Here is a tiny trained network, its code and every weight. The questions are about switching its units off for an input and a class, where a switched-off unit gives its printed mean instead of its output.

import numpy as np


def w(rows, s, z=0):
    codes = np.array(rows[::2]) - 128.0
    scale = np.full(codes.shape[1], s)
    scale[-1] = z or s
    return codes * scale


def f(y):
    return np.maximum(y, 0)


def log_softmax(a):
    a = a - a.max(-1, keepdims=True)
    return a - np.log(np.exp(a).sum(-1, keepdims=True))


def net(x, mask):
    res = np.array(x, float).reshape(1, 5) / 4 @ E
    y = f(res @ A[0][:, :-1].T + A[0][:, -1])
    res = res + np.where(mask, y, B[0][:, -1]) @ B[0][:, :-1]
    return log_softmax(res[-1] @ U[:, :-1].T + U[:, -1])


A, B = {}, {}
E = w([
[165,116,74,78,128,120,62,185,32,114,47,164],'x0',
[221,83,53,166,78,243,232,74,76,84,113,2],'x1',
[185,84,77,14,101,194,59,71,108,156,200,240],'x2',
[126,228,138,104,136,115,131,199,228,45,164,113],'x3',
[76,86,65,117,242,190,75,101,152,211,178,106],'x4',
],0.0083)
A[0] = w([
[104,63,107,113,225,172,77,108,130,193,223,149,176],'N0',
[81,119,152,84,165,81,105,210,51,176,38,166,170],'N1',
[99,74,108,66,197,135,78,74,130,183,198,189,247],'N2',
[111,175,170,219,92,129,254,164,167,29,91,21,253],'N3',
[147,146,193,110,106,90,124,60,189,151,195,181,100],'N4',
[181,156,125,36,30,149,94,89,149,131,190,179,189],'N5',
[139,112,83,56,138,169,87,146,82,167,137,213,198],'N6',
[222,92,66,163,43,194,196,100,90,115,65,135,228],'N7',
[212,100,46,117,118,192,109,98,94,85,144,106,146],'N8',
[130,158,136,78,116,36,41,163,80,158,79,198,192],'N9',
[133,132,88,204,155,167,170,86,35,140,75,56,225],'N10',
[156,176,190,84,117,57,117,199,101,69,102,191,214],'N11',
[191,86,150,147,115,189,208,60,42,100,50,122,163],'N12',
],0.0072,0.0031)
B[0] = w([
[78,197,120,142,151,218,30,10,189,205,96,71,199],'N0',
[47,61,120,186,151,41,100,196,113,90,114,92,188],'N1',
[116,174,133,188,202,193,16,31,181,115,82,97,209],'N2',
[115,210,209,12,1,56,107,195,135,194,236,112,248],'N3',
[212,144,192,161,127,131,88,110,221,88,114,213,174],'N4',
[211,95,56,102,31,197,144,130,225,57,142,227,200],'N5',
[33,113,108,139,136,238,107,134,148,48,137,113,197],'N6',
[166,111,80,79,43,123,214,122,16,210,113,156,212],'N7',
[75,104,88,47,109,206,142,175,39,172,114,137,185],'N8',
[84,93,151,243,186,104,166,190,74,8,33,157,209],'N9',
[138,102,137,127,119,35,179,84,152,235,154,104,198],'N10',
[93,147,159,177,116,89,227,227,60,55,117,227,207],'N11',
[243,52,104,98,115,50,222,20,30,192,87,117,200],'N12',
],0.0066,0.017)
U = w([
[241,65,106,78,61,88,241,109,36,191,141,134,102],'0',
[118,253,180,74,62,78,143,232,181,123,242,127,252],'1',
[101,124,146,209,161,85,158,216,82,7,57,208,192],'2',
[103,15,82,195,168,63,72,137,96,133,116,45,57],'3',
[87,188,130,162,226,171,56,42,149,213,123,57,114],'4',
[121,113,46,77,110,250,95,109,100,93,121,156,137],'5',
[193,130,135,163,122,182,72,67,203,71,137,205,19],'6',
],0.0075,0.0017)

Each question gives the input, the list of numbers given to net, and the class t.
The units are the neurons (one row each of A and B). Each row of codes is followed by its name. A weight is (code - 128) times the scale printed after its matrix; where a second scale follows, it is the last column's (A, B and U).
mask holds one flag per neuron, in row order. A switched-off neuron (its flag False) gives its mean, the last column of its row in B, instead of its output. The means were averaged over made-up inputs and are rounded, as every weight is.
A unit's drop is (log p(t) with every unit on - log p(t) with that unit switched off) / (log p(t) with every unit on - log p(t) with every unit switched off).
The circuit of an input: a set's keep is (log p(t) with only the set's units on - log p(t) with every unit switched off) / (log p(t) with every unit on - log p(t) with every unit switched off). Starting from the 12 units with the biggest drops (on a tie, the unit counted first), units are removed one at a time, each time the one whose removal leaves the highest keep (on an exact tie, the one counted first), for as long as the keep stays at least 0.8.
circuit, biggest first: the units of the circuit, biggest drop first
unit that matters most: the unit with the biggest drop
top k neurons: the k neurons with the biggest drops, biggest first
drop when u is switched off: that unit's drop, to one decimal
input [-7,1,8,0,-1], class 6: unit that matters most : N4
input [-6,0,6,-8,0], class 4: top 3 neurons : N0, N2, N11
input [6,-1,-5,5,-7], class 1: top 4 neurons : N3, N12, N2, N6
input [0,3,7,8,-4], class 5: circuit, biggest first : N3, N8
input [5,3,-2,5,3], class 1: top 4 neurons : N12, N7, N9, N5
input [1,-4,0,8,-6], class 2: top 2 neurons : N11, N9
input [8,3,-1,8,8], class 4: circuit, biggest first : N5, N11
input [-2,-3,-6,-7,-8], class 1: top 2 neurons : N3, N7
input [-3,-8,7,-6,0], class 6: top 2 neurons : N5, N4
input [3,-4,6,-3,6], class 4: top 2 neurons : N0, N2
input [1,-5,4,2,0], class 2: top 2 neurons : N9, N11
input [-4,-5,-5,-4,1], class 4: drop when N11 is switched off : 1.7
input [-7,0,-3,-3,-5], class 1: drop when N3 is switched off : 1.2
input [-8,-6,1,-3,0], class 4: circuit, biggest first : N2
input [-6,1,6,-5,7], class 4: drop when N2 is switched off : 0.0
